Here is a tiny trained network, its code and every weight. The questions are about switching its units off for an input and a target symbol, where a switched-off unit gives its printed mean instead of its output.

import numpy as np


def w(rows, s, z=0):
    codes = np.array(rows[::2]) - 128.0
    scale = np.full(codes.shape[1], s)
    scale[-1] = z or s
    return codes * scale


def norm(h):
    return h / np.sqrt((h * h).mean(-1, keepdims=True) + 1e-5)


def f(y):
    return y / 2 * (1 + np.tanh(0.7978845608 * (y + 0.044715 * y**3)))


def softmax(a):
    e = np.exp(a - a.max(-1, keepdims=True))
    return e / e.sum(-1, keepdims=True)


def log_softmax(a):
    a = a - a.max(-1, keepdims=True)
    return a - np.log(np.exp(a).sum(-1, keepdims=True))


def net(x, mask):
    ids = ['Ωαβγεμτψ'.index(c) for c in x.split()]
    T = len(ids)
    res = E[ids] + P[:T]
    u = 0
    for l in range(2):
        r = norm(res)
        for j in range(3):
            rows = slice(3 * j, 3 * j + 3)
            q, k, v = (r @ M[l][rows].T for M in (Q, K, V))
            z = softmax(np.where(np.tri(T) > 0, q @ k.T / 3**0.5, -1e9)) @ v
            o = O[l][rows]
            res = res + np.where(mask[u + j], z, o[:, -1]) @ o[:, :-1]
        u += 3
        y = f(norm(res) @ A[l][:, :-1].T + A[l][:, -1])
        res = res + np.where(mask[u : u + 4], y, B[l][:, -1]) @ B[l][:, :-1]
        u += 4
    return log_softmax(norm(res)[-1] @ U[:, :-1].T + U[:, -1])


Q, K, V, O, A, B = {}, {}, {}, {}, {}, {}
E = w([
[83,129,139],'Ω',
[128,181,96],'α',
[205,136,101],'β',
[69,127,154],'γ',
[105,124,166],'ε',
[101,182,26],'μ',
[165,57,173],'τ',
[16,251,129],'ψ',
],0.02)
P = w([
[203,147,104],'0',
[255,158,115],'1',
[93,94,99],'2',
[115,187,179],'3',
[111,99,70],'4',
[147,201,190],'5',
],0.0092)
Q[0] = w([
[184,76,125],'L0H0',
[108,85,152],'L0H0',
[107,205,150],'L0H0',
[132,117,177],'L0H1',
[126,125,248],'L0H1',
[222,102,56],'L0H1',
[39,43,132],'L0H2',
[128,134,171],'L0H2',
[161,173,176],'L0H2',
],0.017)
K[0] = w([
[83,36,105],'L0H0',
[168,134,174],'L0H0',
[135,167,77],'L0H0',
[148,106,156],'L0H1',
[187,76,218],'L0H1',
[205,158,8],'L0H1',
[76,222,79],'L0H2',
[100,114,129],'L0H2',
[106,80,145],'L0H2',
],0.019)
V[0] = w([
[112,148,131],'L0H0',
[124,109,90],'L0H0',
[200,255,166],'L0H0',
[168,122,123],'L0H1',
[99,134,176],'L0H1',
[52,146,189],'L0H1',
[195,186,66],'L0H2',
[167,78,127],'L0H2',
[89,121,73],'L0H2',
],0.0075)
O[0] = w([
[112,154,115,140],'L0H0',
[100,92,117,113],'L0H0',
[255,122,101,253],'L0H0',
[102,97,126,115],'L0H1',
[187,164,89,157],'L0H1',
[206,185,90,178],'L0H1',
[89,102,91,149],'L0H2',
[94,176,121,104],'L0H2',
[68,77,172,109],'L0H2',
],0.0076,0.0057)
A[0] = w([
[117,254,202,117],'L0N0',
[104,122,79,3],'L0N1',
[60,65,86,136],'L0N2',
[186,117,77,106],'L0N3',
],0.011,0.00074)
B[0] = w([
[244,187,202,254],'L0N0',
[128,67,129,135],'L0N1',
[254,92,46,137],'L0N2',
[183,202,152,221],'L0N3',
],0.0081,0.0054)
Q[1] = w([
[138,39,164],'L1H0',
[210,183,134],'L1H0',
[128,226,102],'L1H0',
[129,95,96],'L1H1',
[6,154,145],'L1H1',
[86,128,147],'L1H1',
[83,116,147],'L1H2',
[220,187,141],'L1H2',
[171,117,121],'L1H2',
],0.016)
K[1] = w([
[158,44,195],'L1H0',
[3,70,178],'L1H0',
[106,211,65],'L1H0',
[87,56,121],'L1H1',
[235,91,177],'L1H1',
[145,112,149],'L1H1',
[139,133,102],'L1H2',
[128,244,142],'L1H2',
[60,217,138],'L1H2',
],0.015)
V[1] = w([
[131,124,144],'L1H0',
[181,189,3],'L1H0',
[141,34,201],'L1H0',
[106,151,45],'L1H1',
[120,174,104],'L1H1',
[125,64,131],'L1H1',
[149,130,162],'L1H2',
[177,49,139],'L1H2',
[101,168,156],'L1H2',
],0.015)
O[1] = w([
[129,124,142,124],'L1H0',
[50,65,246,245],'L1H0',
[136,199,86,60],'L1H0',
[54,104,124,158],'L1H1',
[74,128,158,167],'L1H1',
[184,113,77,71],'L1H1',
[93,109,124,154],'L1H2',
[155,19,118,99],'L1H2',
[127,144,99,142],'L1H2',
],0.013)
A[1] = w([
[106,139,114,76],'L1N0',
[4,149,158,254],'L1N1',
[77,214,97,209],'L1N2',
[166,146,175,88],'L1N3',
],0.019,0.0025)
B[1] = w([
[159,166,144,123],'L1N0',
[169,203,4,255],'L1N1',
[140,185,72,148],'L1N2',
[179,49,135,160],'L1N3',
],0.013,0.016)
U = w([
[143,93,142,25],'Ω',
[32,54,39,135],'α',
[209,62,217,144],'β',
[2,95,152,102],'γ',
[194,68,51,252],'ε',
[120,242,167,63],'μ',
[122,40,130,59],'τ',
[133,196,54,205],'ψ',
],0.0085,0.0035)

Each question gives the input, a string of symbols that net reads in full, and the target symbol t.
The units are the heads (3 rows each of Q, K, V and O) and the neurons (one row each of A and B). Each row of codes is followed by its name. A weight is (code - 128) times the scale printed after its matrix; where a second scale follows, it is the last column's (O, A, B and U).
mask holds one flag per unit, layer by layer, with each layer's heads first. A switched-off unit (its flag False) gives its mean, the last column of its rows in O or B, instead of its output. The means were averaged over made-up inputs and are rounded, as every weight is.
A unit's drop is (log p(t) with every unit on - log p(t) with that unit switched off) / (log p(t) with every unit on - log p(t) with every unit switched off).
The circuit of an input: a set's keep is (log p(t) with only the set's units on - log p(t) with every unit switched off) / (log p(t) with every unit on - log p(t) with every unit switched off). Starting from the 12 units with the biggest drops (on a tie, the unit counted first), units are removed one at a time, each time the one whose removal leaves the highest keep (on an exact tie, the one counted first), for as long as the keep stays at least 0.8.
units of the circuit, in order: the units of the circuit, biggest drop first
unit that matters most: the unit with the biggest drop
top k neurons: the k neurons with the biggest drops, biggest first
top k neurons in layer l: the k neurons of layer l with the biggest drops, biggest first
heads that matter: for each layer, one digit per head in row order, 1 if its drop is at least 0.15 and else 0, layers parted by /
drop of u: that unit's drop, to one decimal
input α α γ ε, target β: heads that matter	100 / 000
input μ ε ε ε Ω Ω, target β: heads that matter	001 / 000
input ψ γ α, target γ: units of the circuit, in order	[L1H0]
input ε ψ γ, target ψ: top 3 neurons	[L1N1; L0N0; L0N2]
input ε ε γ ε Ω β, target β: heads that matter	011 / 000
input Ω ε μ γ β, target α: units of the circuit, in order	[L1H1; L0N0]
input α ε β ψ μ, target α: units of the circuit, in order	[L0N0; L1H0; L1N1]
input ψ ψ ε, target ψ: heads that matter	000 / 001
input Ω μ α, target α: heads that matter	011 / 000
input γ μ ε, target α: top 3 neurons	[L0N2; L0N0; L1N2]
input ε ε Ω γ, target β: top 2 neurons	[L1N1; L1N3]
input ψ ψ ε Ω γ, target ψ: top 2 neurons in layer 0	[L0N0; L0N3]
input ε ε β α, target β: units of the circuit, in order	[L0N0; L1N3; L1H1; L1N1]
input α α τ, target ε: unit that matters most	L0N2
input τ ε ε ψ μ, target α: top 2 neurons	[L0N0; L0N2]
input Ω τ ε ε ε, target ε: top 2 neurons	[L0N0; L1N3]
input ε ε ε α, target β: top 2 neurons	[L1N1; L1N3]
input μ τ τ, target ε: drop of L1H1	0.3
input β α γ μ, target γ: drop of L0N0	0.0
input α μ β, target α: drop of L0H0	0.2
input ψ τ γ ψ ε, target ψ: units of the circuit, in order	[L1N1]
